Here is a tiny trained network, its code and every weight. The questions are about switching its units off for an input and a target symbol, where a switched-off unit gives its printed mean instead of its output.

import numpy as np


def w(rows, s, z=0):
    codes = np.array(rows[::2]) - 128.0
    scale = np.full(codes.shape[1], s)
    scale[-1] = z or s
    return codes * scale


def f(y):
    return np.maximum(y, 0)


def softmax(a):
    e = np.exp(a - a.max(-1, keepdims=True))
    return e / e.sum(-1, keepdims=True)


def log_softmax(a):
    a = a - a.max(-1, keepdims=True)
    return a - np.log(np.exp(a).sum(-1, keepdims=True))


def net(x, mask):
    ids = ['ΔΘΠαβεζμτ'.index(c) for c in x.split()]
    T = len(ids)
    res = E[ids] + P[:T]
    u = 0
    for l in range(3):
        r = res
        for j in range(2):
            rows = slice(2 * j, 2 * j + 2)
            q, k, v = (r @ M[l][rows].T for M in (Q, K, V))
            z = softmax(np.where(np.tri(T) > 0, q @ k.T / 2**0.5, -1e9)) @ v
            o = O[l][rows]
            res = res + np.where(mask[u + j], z, o[:, -1]) @ o[:, :-1]
        u += 2
        y = f(res @ A[l][:, :-1].T + A[l][:, -1])
        res = res + np.where(mask[u : u + 4], y, B[l][:, -1]) @ B[l][:, :-1]
        u += 4
    return log_softmax(res[-1] @ U[:, :-1].T + U[:, -1])


Q, K, V, O, A, B = {}, {}, {}, {}, {}, {}
E = w([
[126,130,96],'Δ',
[184,138,75],'Θ',
[178,172,131],'Π',
[200,129,59],'α',
[103,135,114],'β',
[91,155,147],'ε',
[42,150,169],'ζ',
[183,249,194],'μ',
[108,111,26],'τ',
],0.016)
P = w([
[91,46,160],'0',
[131,55,170],'1',
[138,113,150],'2',
[129,147,137],'3',
[128,178,131],'4',
[126,208,123],'5',
[127,231,119],'6',
[117,246,116],'7',
[86,231,117],'8',
[42,196,148],'9',
[29,139,156],'10',
[19,84,173],'11',
[16,38,206],'12',
],0.011)
Q[0] = w([
[76,214,131],'L0H0',
[98,148,155],'L0H0',
[247,148,141],'L0H1',
[150,104,131],'L0H1',
],0.014)
K[0] = w([
[131,223,35],'L0H0',
[81,43,254],'L0H0',
[62,100,141],'L0H1',
[28,162,185],'L0H1',
],0.0071)
V[0] = w([
[145,101,2],'L0H0',
[37,1,122],'L0H0',
[157,127,140],'L0H1',
[201,27,144],'L0H1',
],0.0071)
O[0] = w([
[102,125,178,132],'L0H0',
[184,245,105,1],'L0H0',
[76,117,169,127],'L0H1',
[117,110,99,74],'L0H1',
],0.012,0.0037)
A[0] = w([
[200,112,56,60],'L0N0',
[18,74,132,87],'L0N1',
[97,52,2,253],'L0N2',
[89,128,177,26],'L0N3',
],0.0087,0.0021)
B[0] = w([
[123,233,134,151],'L0N0',
[56,166,87,254],'L0N1',
[138,55,48,236],'L0N2',
[103,190,253,172],'L0N3',
],0.0068,0.0056)
Q[1] = w([
[161,2,87],'L1H0',
[135,51,122],'L1H0',
[114,185,196],'L1H1',
[122,90,132],'L1H1',
],0.0077)
K[1] = w([
[170,135,115],'L1H0',
[163,1,99],'L1H0',
[157,109,119],'L1H1',
[105,39,86],'L1H1',
],0.0084)
V[1] = w([
[43,61,141],'L1H0',
[50,170,118],'L1H0',
[195,150,74],'L1H1',
[221,1,101],'L1H1',
],0.0091)
O[1] = w([
[46,246,150,163],'L1H0',
[226,195,112,255],'L1H0',
[15,3,234,155],'L1H1',
[182,80,190,30],'L1H1',
],0.005,0.0039)
A[1] = w([
[74,127,105,195],'L1N0',
[229,151,183,233],'L1N1',
[2,96,207,68],'L1N2',
[168,95,70,252],'L1N3',
],0.0088,0.0015)
B[1] = w([
[243,71,86,212],'L1N0',
[46,197,95,158],'L1N1',
[254,88,153,254],'L1N2',
[67,130,150,183],'L1N3',
],0.0072,0.0075)
Q[2] = w([
[45,208,178],'L2H0',
[95,110,165],'L2H0',
[152,152,134],'L2H1',
[3,3,112],'L2H1',
],0.0061)
K[2] = w([
[113,160,152],'L2H0',
[253,25,158],'L2H0',
[147,224,2],'L2H1',
[25,166,201],'L2H1',
],0.0048)
V[2] = w([
[194,207,226],'L2H0',
[253,106,99],'L2H0',
[43,122,73],'L2H1',
[122,127,16],'L2H1',
],0.013)
O[2] = w([
[247,86,129,19],'L2H0',
[119,199,87,182],'L2H0',
[46,115,75,178],'L2H1',
[97,143,151,255],'L2H1',
],0.012,0.0041)
A[2] = w([
[56,139,132,146],'L2N0',
[83,7,93,254],'L2N1',
[125,203,56,161],'L2N2',
[101,147,222,223],'L2N3',
],0.011,0.0058)
B[2] = w([
[14,41,141,241],'L2N0',
[232,90,253,254],'L2N1',
[161,244,87,236],'L2N2',
[59,32,23,223],'L2N3',
],0.0047,0.0093)
U = w([
[118,177,90,90],'Δ',
[88,89,179,27],'Θ',
[161,31,140,127],'Π',
[80,72,199,75],'α',
[37,178,136,40],'β',
[114,183,114,145],'ε',
[149,254,84,118],'ζ',
[152,97,211,255],'μ',
[54,129,77,176],'τ',
],0.01,0.0065)

Each question gives the input, a string of symbols that net reads in full, and the target symbol t.
The units are the heads (2 rows each of Q, K, V and O) and the neurons (one row each of A and B). Each row of codes is followed by its name. A weight is (code - 128) times the scale printed after its matrix; where a second scale follows, it is the last column's (O, A, B and U).
mask holds one flag per unit, layer by layer, with each layer's heads first. A switched-off unit (its flag False) gives its mean, the last column of its rows in O or B, instead of its output. The means were averaged over made-up inputs and are rounded, as every weight is.
A unit's drop is (log p(t) with every unit on - log p(t) with that unit switched off) / (log p(t) with every unit on - log p(t) with every unit switched off).
The circuit of an input: a set's keep is (log p(t) with only the set's units on - log p(t) with every unit switched off) / (log p(t) with every unit on - log p(t) with every unit switched off). Starting from the 12 units with the biggest drops (on a tie, the unit counted first), units are removed one at a time, each time the one whose removal leaves the highest keep (on an exact tie, the one counted first), for as long as the keep stays at least 0.8.
circuit, biggest first: the units of the circuit, biggest drop first
most important unit: the unit with the biggest drop
top k neurons: the k neurons with the biggest drops, biggest first
top k neurons in layer l: the k neurons of layer l with the biggest drops, biggest first
heads that matter: for each layer, one digit per head in row order, 1 if its drop is at least 0.15 and else 0, layers parted by /
input α Π ζ μ Θ, target Π: top neuron in layer 2 -> (L2N2)
input Δ β μ ζ μ Θ Π, target μ: heads that matter -> 10 / 00 / 10
input τ μ Δ ζ μ τ β τ α τ τ τ ε, target β: heads that matter -> 10 / 10 / 11
input τ μ ζ Θ Δ τ α Π, target τ: top 2 neurons -> (L1N2, L2N1)
input ζ Θ τ ζ ζ Π ζ ζ Δ, target ζ: circuit, biggest first -> (L1H1, L2N2)
input ζ ζ Δ, target ζ: heads that matter -> 10 / 00 / 00
input Π ζ τ τ τ Δ Θ τ Π, target β: heads that matter -> 00 / 00 / 01
input ε Π α Θ α Θ β μ Π μ, target μ: circuit, biggest first -> (L1N2, L0H0)
input τ Π Δ μ α τ Δ α μ μ Θ, target μ: heads that matter -> 10 / 00 / 01
input τ τ β β β μ ζ τ τ μ, target τ: circuit, biggest first -> (L2N3, L0H0, L2N1)
input Π ε μ Θ, target μ: heads that matter -> 10 / 01 / 00
input τ μ α Π Π Π μ μ τ τ μ τ ζ, target τ: top 2 neurons -> (L0N1, L2N3)
input τ α ζ τ τ Θ, target β: heads that matter -> 01 / 00 / 01
input τ ζ Θ μ ε ζ β ε τ Π τ Θ Π, target τ: most important unit -> L0H0
input β μ Π ε μ α, target Π: circuit, biggest first -> (L0H0, L2H1)
input Δ β τ Θ μ α τ Π Θ Π μ τ, target Π: circuit, biggest first -> (L2H1, L0N2)
input μ ε ζ τ ε τ τ τ τ, target β: heads that matter -> 00 / 00 / 11
input α α μ ε ζ β τ ζ τ, target ζ: circuit, biggest first -> (L2N2, L1H1)
input τ μ τ ζ ζ, target ζ: heads that matter -> 10 / 10 / 10
input α Θ ε ζ μ ε Π μ ζ, target μ: most important unit -> L1N2
input ζ μ β Θ ζ Π Θ ζ Δ α μ ζ, target μ: top 2 neurons -> (L1N2, L0N3)
input Π τ Π μ β, target μ: circuit, biggest first -> (L1H1, L2H1)
input Θ μ ζ β Δ β μ ε, target μ: circuit, biggest first -> (L2H0, L0N2)
input α μ μ β, target Π: circuit, biggest first -> (L2H1, L0H0, L0N2)
input ζ τ Δ μ μ β, target Π: heads that matter -> 10 / 00 / 00
input α α Θ, target α: heads that matter -> 01 / 11 / 10
